Below are the code and all the weights of a small trained network. Each question names an input and a class and asks about switching units off, where a switched-off unit gives its printed mean instead of its output.

import numpy as np


def w(rows, s, z=0):
    codes = np.array(rows[::2]) - 128.0
    scale = np.full(codes.shape[1], s)
    scale[-1] = z or s
    return codes * scale


def f(y):
    return np.maximum(y, 0)


def log_softmax(a):
    a = a - a.max(-1, keepdims=True)
    return a - np.log(np.exp(a).sum(-1, keepdims=True))


def net(x, mask):
    res = np.array(x, float).reshape(1, 6) / 4 @ E
    y = f(res @ A[0][:, :-1].T + A[0][:, -1])
    res = res + np.where(mask, y, B[0][:, -1]) @ B[0][:, :-1]
    return log_softmax(res[-1] @ U[:, :-1].T + U[:, -1])


A, B = {}, {}
E = w([
[179,104,97],'x0',
[105,143,238],'x1',
[2,143,143],'x2',
[225,183,99],'x3',
[94,144,140],'x4',
[150,191,135],'x5',
],0.0083)
A[0] = w([
[67,103,190,64],'n1',
[156,175,182,37],'n2',
[155,92,170,181],'n3',
[171,168,182,157],'n4',
[139,82,169,85],'n5',
[80,189,20,141],'n6',
[169,190,87,126],'n7',
[107,19,145,74],'n8',
[145,98,15,205],'n9',
[179,138,130,101],'n10',
[33,73,122,112],'n11',
[115,179,245,114],'n12',
[143,35,92,4],'n13',
[78,37,133,134],'n14',
[147,95,6,75],'n15',
[133,127,194,240],'n16',
[99,208,38,126],'n17',
[18,186,91,178],'n18',
[184,64,118,138],'n19',
[155,89,127,122],'n20',
[85,226,55,206],'n21',
[80,107,211,210],'n22',
[40,88,110,140],'n23',
[234,222,160,88],'n24',
[107,198,181,111],'n25',
],0.011,0.0043)
B[0] = w([
[174,133,210,182],'n1',
[152,166,205,155],'n2',
[79,67,90,175],'n3',
[31,139,149,192],'n4',
[124,142,142,147],'n5',
[50,85,57,194],'n6',
[155,208,109,208],'n7',
[123,140,170,168],'n8',
[170,92,85,244],'n9',
[151,135,121,180],'n10',
[133,172,163,196],'n11',
[167,3,169,209],'n12',
[208,109,151,156],'n13',
[89,190,149,185],'n14',
[206,103,148,219],'n15',
[72,93,148,204],'n16',
[41,92,67,189],'n17',
[89,79,159,209],'n18',
[216,123,126,201],'n19',
[147,148,96,160],'n20',
[51,80,82,205],'n21',
[124,84,175,221],'n22',
[103,156,184,192],'n23',
[114,210,127,254],'n24',
[151,60,152,177],'n25',
],0.0075,0.0084)
U = w([
[210,53,187,186],'0',
[148,187,38,61],'1',
[169,155,8,203],'2',
[97,249,123,87],'3',
[68,137,150,10],'4',
[135,66,88,2],'5',
[67,25,81,237],'6',
],0.012,0.0094)

Each question gives the input, the list of numbers given to net, and the class t.
The units are the neurons (one row each of A and B). Each row of codes is followed by its name. A weight is (code - 128) times the scale printed after its matrix; where a second scale follows, it is the last column's (A, B and U).
mask holds one flag per neuron, in row order. A switched-off neuron (its flag False) gives its mean, the last column of its row in B, instead of its output. The means were averaged over made-up inputs and are rounded, as every weight is.
A unit's drop is (log p(t) with every unit on - log p(t) with that unit switched off) / (log p(t) with every unit on - log p(t) with every unit switched off).
The circuit of an input: a set's keep is (log p(t) with only the set's units on - log p(t) with every unit switched off) / (log p(t) with every unit on - log p(t) with every unit switched off). Starting from the 12 units with the biggest drops (on a tie, the unit counted first), units are removed one at a time, each time the one whose removal leaves the highest keep (on an exact tie, the one counted first), for as long as the keep stays at least 0.8.
units of the circuit, in order: the units of the circuit, biggest drop first
unit that matters most: the unit with the biggest drop
k most important neurons: the k neurons with the biggest drops, biggest first
drop when u is switched off: that unit's drop, to one decimal
input [-4,3,6,-8,-4,-8], class 4: unit that matters most	n14
input [-6,1,2,-6,0,-2], class 4: units of the circuit, in order	n23; n11
input [-7,-1,-3,4,5,2], class 3: units of the circuit, in order	n9; n24
input [1,4,1,7,-4,-1], class 3: units of the circuit, in order	n24; n9; n15
input [2,-3,-6,-7,1,6], class 2: units of the circuit, in order	n12; n22; n18
input [-6,6,5,-7,8,2], class 0: units of the circuit, in order	n12; n1
input [-1,-3,8,-6,7,-2], class 4: 3 most important neurons	n11; n23; n14
input [-1,2,-7,5,7,1], class 3: units of the circuit, in order	n24; n4
input [-1,-2,7,5,-8,7], class 6: 3 most important neurons	n21; n17; n6
input [-5,-5,6,-6,-5,-4], class 4: 3 most important neurons	n11; n23; n14
input [3,8,-1,7,-6,1], class 3: 2 most important neurons	n24; n4
input [-8,2,0,-7,-4,-2], class 4: 2 most important neurons	n14; n15
input [-6,6,-3,-5,8,-5], class 0: 2 most important neurons	n1; n12
input [-2,8,7,8,1,8], class 0: units of the circuit, in order	n12
input [2,-2,4,-4,-3,-1], class 4: drop when n24 is switched off	-0.2
input [-6,0,0,7,-2,-6], class 2: drop when n12 is switched off	0.2
input [1,4,7,7,2,2], class 6: drop when n21 is switched off	0.1
